Here is a tiny trained network, its code and every weight. The questions are about switching its units off for an input and a target symbol, where a switched-off unit gives its printed mean instead of its output.

import numpy as np


def w(rows, s, z=0):
    codes = np.array(rows[::2]) - 128.0
    scale = np.full(codes.shape[1], s)
    scale[-1] = z or s
    return codes * scale


def f(y):
    return y / 2 * (1 + np.tanh(0.7978845608 * (y + 0.044715 * y**3)))


def softmax(a):
    e = np.exp(a - a.max(-1, keepdims=True))
    return e / e.sum(-1, keepdims=True)


def log_softmax(a):
    a = a - a.max(-1, keepdims=True)
    return a - np.log(np.exp(a).sum(-1, keepdims=True))


def net(x, mask):
    ids = ['ΘΞΣαβζλτψ'.index(c) for c in x.split()]
    T = len(ids)
    res = E[ids] + P[:T]
    u = 0
    for l in range(3):
        q, k, v = (res @ M[l].T for M in (Q, K, V))
        z = softmax(np.where(np.tri(T) > 0, q @ k.T / 3**0.5, -1e9)) @ v
        res = res + np.where(mask[u], z, O[l][:, -1]) @ O[l][:, :-1]
        u += 1
        y = f(res @ A[l][:, :-1].T + A[l][:, -1])
        res = res + np.where(mask[u : u + 4], y, B[l][:, -1]) @ B[l][:, :-1]
        u += 4
    return log_softmax(res[-1] @ U[:, :-1].T + U[:, -1])


Q, K, V, O, A, B = {}, {}, {}, {}, {}, {}
E = w([
[195,206,98],'Θ',
[143,143,132],'Ξ',
[94,215,251],'Σ',
[118,84,179],'α',
[36,146,149],'β',
[43,66,65],'ζ',
[147,157,111],'λ',
[86,80,158],'τ',
[186,98,105],'ψ',
],0.015)
P = w([
[97,239,43],'0',
[145,124,215],'1',
[142,123,232],'2',
[143,119,240],'3',
[135,126,252],'4',
[137,111,253],'5',
[136,130,251],'6',
[154,119,250],'7',
],0.0067)
Q[0] = w([
[210,254,185],'0.h1',
[207,216,140],'0.h1',
[154,171,179],'0.h1',
],0.007)
K[0] = w([
[101,246,111],'0.h1',
[134,238,86],'0.h1',
[167,153,147],'0.h1',
],0.011)
V[0] = w([
[182,185,116],'0.h1',
[200,49,101],'0.h1',
[76,42,254],'0.h1',
],0.0075)
O[0] = w([
[89,254,237,153],'0.h1',
[72,106,109,3],'0.h1',
[181,185,206,178],'0.h1',
],0.0041,0.006)
A[0] = w([
[209,73,24,85],'0.n1',
[71,72,101,254],'0.n2',
[101,254,181,69],'0.n3',
[166,216,130,194],'0.n4',
],0.0094,0.00073)
B[0] = w([
[204,50,249,125],'0.n1',
[101,148,254,127],'0.n2',
[171,169,176,247],'0.n3',
[175,101,25,180],'0.n4',
],0.0074,0.012)
Q[1] = w([
[220,173,84],'1.h1',
[81,37,59],'1.h1',
[121,112,255],'1.h1',
],0.0098)
K[1] = w([
[138,37,2],'1.h1',
[224,37,227],'1.h1',
[133,143,56],'1.h1',
],0.0072)
V[1] = w([
[80,93,94],'1.h1',
[245,2,190],'1.h1',
[75,206,94],'1.h1',
],0.0088)
O[1] = w([
[51,113,178,47],'1.h1',
[187,81,78,2],'1.h1',
[176,8,160,216],'1.h1',
],0.011,0.0069)
A[1] = w([
[195,57,18,47],'1.n1',
[189,232,183,17],'1.n2',
[67,250,203,75],'1.n3',
[1,6,68,5],'1.n4',
],0.0084,0.0021)
B[1] = w([
[185,138,205,136],'1.n1',
[184,57,94,253],'1.n2',
[41,55,100,236],'1.n3',
[145,81,2,126],'1.n4',
],0.0074,0.013)
Q[2] = w([
[156,136,177],'2.h1',
[100,167,224],'2.h1',
[226,255,75],'2.h1',
],0.01)
K[2] = w([
[2,122,61],'2.h1',
[106,245,148],'2.h1',
[194,42,153],'2.h1',
],0.0055)
V[2] = w([
[220,53,254],'2.h1',
[174,173,249],'2.h1',
[198,76,74],'2.h1',
],0.004)
O[2] = w([
[10,150,121,255],'2.h1',
[60,82,111,186],'2.h1',
[109,71,95,117],'2.h1',
],0.011,0.004)
A[2] = w([
[38,131,114,175],'2.n1',
[116,251,105,254],'2.n2',
[169,86,123,166],'2.n3',
[17,80,172,121],'2.n4',
],0.013,0.0069)
B[2] = w([
[92,161,134,172],'2.n1',
[253,225,222,144],'2.n2',
[132,164,6,173],'2.n3',
[65,132,56,253],'2.n4',
],0.0055,0.012)
U = w([
[71,150,132,74],'Θ',
[150,11,145,4],'Ξ',
[117,104,1,153],'Σ',
[141,184,158,245],'α',
[135,125,233,134],'β',
[169,118,147,123],'ζ',
[119,109,166,78],'λ',
[143,164,176,195],'τ',
[154,191,84,186],'ψ',
],0.01,0.0032)

Each question gives the input, a string of symbols that net reads in full, and the target symbol t.
The units are the heads (3 rows each of Q, K, V and O) and the neurons (one row each of A and B). Each row of codes is followed by its name. A weight is (code - 128) times the scale printed after its matrix; where a second scale follows, it is the last column's (O, A, B and U).
mask holds one flag per unit, layer by layer, with each layer's heads first. A switched-off unit (its flag False) gives its mean, the last column of its rows in O or B, instead of its output. The means were averaged over made-up inputs and are rounded, as every weight is.
A unit's drop is (log p(t) with every unit on - log p(t) with that unit switched off) / (log p(t) with every unit on - log p(t) with every unit switched off).
The circuit of an input: a set's keep is (log p(t) with only the set's units on - log p(t) with every unit switched off) / (log p(t) with every unit on - log p(t) with every unit switched off). Starting from the 12 units with the biggest drops (on a tie, the unit counted first), units are removed one at a time, each time the one whose removal leaves the highest keep (on an exact tie, the one counted first), for as long as the keep stays at least 0.8.
units of the circuit, in order: the units of the circuit, biggest drop first
k most important neurons: the k neurons with the biggest drops, biggest first
top k neurons in layer l: the k neurons of layer l with the biggest drops, biggest first
drop when u is switched off: that unit's drop, to one decimal
input ψ Σ ψ Σ λ Σ λ, target ψ: 2 most important neurons -> [0.n1; 1.n3]
input Σ Σ Σ α, target Σ: units of the circuit, in order -> [0.n3; 2.h1; 2.n4]
input Σ Σ β Σ Θ τ, target Σ: units of the circuit, in order -> [0.n3; 2.n4]
input Θ λ Σ τ β β τ, target Θ: 3 most important neurons -> [2.n4; 0.n4; 1.n2]
input β Σ β λ τ, target β: units of the circuit, in order -> [0.n4; 1.h1]
input Σ Θ Θ Θ α, target Σ: units of the circuit, in order -> [2.h1; 0.n3; 2.n4]
input β Σ Ξ, target β: units of the circuit, in order -> [1.h1; 2.h1]
input Θ ψ β, target Θ: 4 most important neurons -> [2.n4; 1.n2; 0.n4; 2.n1]
input Θ ψ Θ α β Σ, target Θ: top 2 neurons in layer 0 -> [0.n4; 0.n1]
input Θ α Σ Θ β, target Θ: top 2 neurons in layer 1 -> [1.n3; 1.n1]
input Σ Θ Θ, target Σ: top neuron in layer 0 -> [0.n4]
input Σ τ Θ β λ Σ Σ, target Σ: 2 most important neurons -> [1.n2; 2.n3]
input β Θ α, target β: top 2 neurons in layer 1 -> [1.n3; 1.n2]
input Σ Ξ Σ Σ Θ β, target Σ: top 2 neurons in layer 0 -> [0.n3; 0.n4]
input β β τ Θ α, target β: top 3 neurons in layer 1 -> [1.n3; 1.n2; 1.n4]
input Σ τ Θ Σ Σ α β, target Σ: drop when 1.h1 is switched off -> 0.6
input Σ Σ Σ, target Σ: drop when 2.h1 is switched off -> 0.3
input α ζ α Σ Σ, target Ξ: drop when 1.n2 is switched off -> 1.0
